Below are the code and all the weights of a small trained network. Each question names an input and a class and asks about switching units off, where a switched-off unit gives its printed mean instead of its output.

import numpy as np


def w(rows, s, z=0):
    codes = np.array(rows[::2]) - 128.0
    scale = np.full(codes.shape[1], s)
    scale[-1] = z or s
    return codes * scale


def norm(h):
    return h / np.sqrt((h * h).mean(-1, keepdims=True) + 1e-5)


def f(y):
    return np.maximum(y, 0)


def log_softmax(a):
    a = a - a.max(-1, keepdims=True)
    return a - np.log(np.exp(a).sum(-1, keepdims=True))


def net(x, mask):
    res = np.array(x, float).reshape(1, 2) / 4 @ E
    u = 0
    for l in range(2):
        y = f(norm(res) @ A[l][:, :-1].T + A[l][:, -1])
        res = res + np.where(mask[u : u + 14], y, B[l][:, -1]) @ B[l][:, :-1]
        u += 14
    return log_softmax(norm(res)[-1] @ U[:, :-1].T + U[:, -1])


A, B = {}, {}
E = w([
[145,92,207,22,173,118,103,71,128,133,142,110],'x0',
[58,191,166,146,97,177,117,77,113,89,99,2],'x1',
],0.011)
A[0] = w([
[109,141,92,169,136,122,104,121,109,128,131,245,145],'L0N0',
[157,137,141,52,120,127,124,129,138,140,122,193,142],'L0N1',
[148,102,131,71,141,121,124,145,124,123,133,236,108],'L0N2',
[85,108,81,199,113,134,133,128,114,117,127,160,134],'L0N3',
[136,130,89,173,98,126,142,117,141,187,110,99,73],'L0N4',
[122,149,148,136,142,136,103,117,144,142,148,51,82],'L0N5',
[104,113,181,140,112,110,129,125,111,128,132,102,34],'L0N6',
[142,125,120,152,137,152,134,153,158,127,129,151,78],'L0N7',
[96,165,141,102,129,127,124,146,149,158,108,151,69],'L0N8',
[121,156,82,92,150,114,125,82,84,96,152,154,3],'L0N9',
[114,121,164,50,107,143,139,118,108,99,113,122,71],'L0N10',
[138,91,172,27,134,131,128,114,132,142,123,166,55],'L0N11',
[112,142,150,158,98,124,120,133,99,131,147,120,57],'L0N12',
[110,120,145,104,139,129,114,98,114,175,176,92,70],'L0N13',
],0.011,0.0026)
B[0] = w([
[232,96,149,123,117,176,217,177,127,120,190,136,212],'L0N0',
[66,54,155,122,232,167,169,162,210,209,184,105,210],'L0N1',
[61,117,83,59,26,116,139,60,84,128,29,141,248],'L0N2',
[100,210,173,234,140,87,131,121,119,181,119,117,193],'L0N3',
[216,139,179,122,151,192,115,124,65,17,147,119,165],'L0N4',
[81,154,120,66,95,137,174,105,76,81,111,179,172],'L0N5',
[195,131,96,111,65,150,143,175,140,169,140,140,147],'L0N6',
[165,156,126,80,142,38,2,153,162,173,121,130,157],'L0N7',
[122,131,105,117,149,130,149,67,155,150,152,137,128],'L0N8',
[135,150,134,112,158,126,119,154,144,140,135,136,134],'L0N9',
[139,114,145,144,138,94,93,150,198,161,24,31,170],'L0N10',
[187,194,162,231,141,136,57,182,87,87,236,150,223],'L0N11',
[69,38,67,121,172,64,48,159,128,220,130,208,148],'L0N12',
[94,148,144,139,198,57,193,123,186,140,45,105,160],'L0N13',
],0.013,0.014)
A[1] = w([
[133,42,71,35,106,113,122,83,125,150,158,184,57],'L1N0',
[109,155,141,64,142,157,123,124,150,87,119,113,73],'L1N1',
[164,100,92,188,129,153,81,160,189,100,219,132,145],'L1N2',
[172,109,60,165,155,160,226,134,163,113,118,129,50],'L1N3',
[208,131,186,93,168,138,125,71,112,122,139,125,195],'L1N4',
[117,148,8,146,77,156,111,158,146,101,112,139,124],'L1N5',
[38,52,109,26,152,118,117,58,138,138,72,120,29],'L1N6',
[178,122,71,89,62,140,174,117,174,89,73,93,61],'L1N7',
[165,129,115,159,199,126,62,49,194,99,199,81,6],'L1N8',
[63,116,78,149,107,176,78,69,70,54,165,143,99],'L1N9',
[78,111,86,150,155,135,103,97,105,126,80,114,218],'L1N10',
[140,148,136,186,99,120,116,101,141,107,122,88,116],'L1N11',
[96,55,83,97,105,182,184,83,135,173,152,118,69],'L1N12',
[91,143,117,140,84,83,151,46,121,121,50,126,93],'L1N13',
],0.013,0.0023)
B[1] = w([
[74,111,145,143,116,250,189,131,165,137,101,98,255],'L1N0',
[139,113,75,192,135,177,123,150,111,159,169,197,159],'L1N1',
[189,155,84,130,92,133,158,114,116,78,77,111,214],'L1N2',
[74,119,145,132,160,98,49,81,97,102,179,57,189],'L1N3',
[104,97,106,175,116,106,163,135,136,122,125,151,176],'L1N4',
[170,127,176,173,153,77,135,124,113,115,139,151,160],'L1N5',
[198,164,73,134,137,97,89,161,158,123,106,62,198],'L1N6',
[131,187,83,105,159,200,86,149,181,74,70,149,182],'L1N7',
[107,116,179,136,109,85,85,151,155,142,151,121,166],'L1N8',
[69,97,194,134,121,103,160,138,199,122,114,108,182],'L1N9',
[173,138,162,42,135,125,152,116,132,107,110,124,178],'L1N10',
[160,57,80,42,104,135,135,118,138,131,168,149,193],'L1N11',
[144,57,118,68,162,151,175,124,137,176,133,166,222],'L1N12',
[107,153,91,94,130,169,71,95,55,153,157,178,208],'L1N13',
],0.016,0.0092)
U = w([
[104,55,109,108,158,72,112,57,103,85,170,75,30],'0',
[249,146,118,212,92,107,154,154,82,77,164,143,143],'1',
[69,124,71,170,135,71,161,85,142,122,120,117,3],'2',
[136,109,185,151,176,52,56,180,213,143,128,88,183],'3',
[108,115,105,151,112,91,132,88,150,123,123,128,28],'4',
[136,40,128,113,136,222,205,150,171,160,135,141,168],'5',
[156,200,76,51,156,157,40,140,137,103,73,152,124],'6',
[57,142,210,61,105,107,129,77,90,61,134,183,184],'7',
],0.013,0.0057)

Each question gives the input, the list of numbers given to net, and the class t.
The units are the neurons (one row each of A and B). Each row of codes is followed by its name. A weight is (code - 128) times the scale printed after its matrix; where a second scale follows, it is the last column's (A, B and U).
mask holds one flag per neuron, layer by layer. A switched-off neuron (its flag False) gives its mean, the last column of its row in B, instead of its output. The means were averaged over made-up inputs and are rounded, as every weight is.
A unit's drop is (log p(t) with every unit on - log p(t) with that unit switched off) / (log p(t) with every unit on - log p(t) with every unit switched off).
most important unit: the unit with the biggest drop
k most important neurons: the k neurons with the biggest drops, biggest first
k most important neurons of layer l: the k neurons of layer l with the biggest drops, biggest first
drop when u is switched off: that unit's drop, to one decimal
input [-7,7], class 7: most important unit	L0N11
input [-2,8], class 6: 2 most important neurons	(L0N11, L0N3)
input [-5,3], class 7: 4 most important neurons	(L0N0, L0N11, L0N1, L1N6)
input [-2,-2], class 1: 2 most important neurons	(L0N3, L0N0)
input [-3,2], class 7: 3 most important neurons	(L0N0, L0N11, L0N1)
input [0,2], class 6: 2 most important neurons of layer 0	(L0N11, L0N1)
input [-2,1], class 1: 2 most important neurons	(L0N2, L0N4)
input [2,1], class 3: 3 most important neurons of layer 0	(L0N2, L0N11, L0N10)
input [6,4], class 6: 4 most important neurons	(L0N5, L0N1, L0N10, L0N13)
input [-4,3], class 7: 2 most important neurons	(L0N0, L0N11)
input [8,4], class 3: 3 most important neurons	(L0N2, L0N11, L0N10)
input [8,7], class 6: 4 most important neurons of layer 0	(L0N5, L0N1, L0N10, L0N0)
input [-8,5], class 7: 3 most important neurons	(L0N0, L0N11, L0N1)
input [7,3], class 3: most important unit	L0N2
input [7,2], class 3: drop when L0N2 is switched off	0.2
input [0,0], class 0: drop when L0N3 is switched off	0.2
input [5,-1], class 3: drop when L0N9 is switched off	0.0
